M =
[[-12.2  15.6 -10.5  17.2 -16.1 -14.9  13.2   4.8   2.0  -1.3   0.8]
 [ 11.9 -10.1   3.6 -17.3   4.5   2.1 -14.8  -2.8  -8.2  -1.9  -0.9]
 [  2.8 -12.8   8.6  -7.9  14.5  15.8  -5.0  -5.7   3.2   1.3  -2.1]]
M[0,-11] = -12.2
M[-1,1] = -12.8
M[2,-8] = -7.9
M[-3,6] = 13.2
M[-2,-7] = 4.5
M[2,4] = 14.5
M[0,9] = -1.3
M[-1,2] = 8.6
M[-1,-3] = 3.2
M[-2,6] = -14.8
M[-1,-4] = -5.7
M[:, -11] = [-12.2, 11.9, 2.8]
M[:, 4] = [-16.1, 4.5, 14.5]
M[:, -6] = [-14.9, 2.1, 15.8]
M[1,3] = -17.3
M[-1] = [2.8, -12.8, 8.6, -7.9, 14.5, 15.8, -5.0, -5.7, 3.2, 1.3, -2.1]
M[0,-1] = 0.8
M[1,0] = 11.9
M[-2,5] = 2.1
M[0,7] = 4.8

grid =
-17 -10 12 3 0 -11 20 17 -8
21 29 -41 -3 12 -15 -38 -18 0
-30 -10 27 14 8 -21 48 45 -14
2 24 -27 6 19 -33 -9 12 -10
-2 -1 -1 -1 -1 -2 0 0 -2
-29 -13 27 11 5 -18 44 40 -13
1 -11 10 -4 -10 15 1 -9 7
27 10 -8 -4 -3 27 -26 -27 17
-36 -56 51 -9 -34 23 38 4 -5
48 39 -47 -6 11 12 -60 -42 19
Indices start at 0.
(0, 0)	-17
(4, 6)	0
(2, 3)	14
(6, 2)	10
(8, 2)	51
(6, 3)	-4
(6, 6)	1
(0, 2)	12
(6, 4)	-10
(2, 7)	45
(4, 1)	-1
(6, 7)	-9
(9, 7)	-42
(0, 1)	-10
(8, 6)	38
(4, 7)	0
(9, 6)	-60
(1, 0)	21
(5, 0)	-29
(7, 6)	-26
(7, 2)	-8
(9, 1)	39
(7, 4)	-3
(8, 4)	-34
(4, 0)	-2
(4, 5)	-2
(9, 5)	12
(1, 8)	0
(3, 6)	-9
(5, 2)	27
(9, 0)	48
(6, 0)	1
(0, 5)	-11
(5, 5)	-18
(2, 8)	-14
(1, 2)	-41

data =
0 11 -6 -2 4 -15 6 -7 -5
0 3 0 0 0 1 -1 -2 1
13 -19 8 -23 -12 27 23 -17 -33
-22 -25 19 30 17 -12 -25 10 2
-37 -12 -1 6 29 -33 -3 -14 3
41 -21 13 13 -36 2 -14 -5 35
-1 0 -2 -1 -1 1 0 1 0
0 2 1 4 0 -2 -1 -3 1
25 -11 -22 1 3 21 3 -18 57
-4 8 -5 0 -2 14 -6 6 -1
-1 -2 2 2 -2 -1 0 -1 0
1 -3 -1 -4 0 1 1 4 -1
-1 3 1 4 1 0 0 -3 2
data[0][0] -> 0
data[11][8] -> -1
data[0][5] -> -15
data[6][4] -> -1
data[:, 4] -> [4, 0, -12, 17, 29, -36, -1, 0, 3, -2, -2, 0, 1]
data[11][1] -> -3
data[4] -> [-37, -12, -1, 6, 29, -33, -3, -14, 3]
data[3][5] -> -12
data[5][6] -> -14
data[7][6] -> -1
data[10][0] -> -1
data[7] -> [0, 2, 1, 4, 0, -2, -1, -3, 1]
data[1] -> [0, 3, 0, 0, 0, 1, -1, -2, 1]
data[0][3] -> -2
data[:, 2] -> [-6, 0, 8, 19, -1, 13, -2, 1, -22, -5, 2, -1, 1]
data[12][6] -> 0
data[0] -> [0, 11, -6, -2, 4, -15, 6, -7, -5]
data[8][2] -> -22
data[4][5] -> -33
data[5][5] -> 2
data[1][5] -> 1
data[1][8] -> 1
data[11][0] -> 1
data[3][1] -> -25
data[3][7] -> 10
data[5][1] -> -21
data[6][8] -> 0
data[9] -> [-4, 8, -5, 0, -2, 14, -6, 6, -1]
data[8][0] -> 25
data[7][2] -> 1
data[11] -> [1, -3, -1, -4, 0, 1, 1, 4, -1]
data[11][7] -> 4
data[10][4] -> -2
data[11][2] -> -1
data[6][6] -> 0
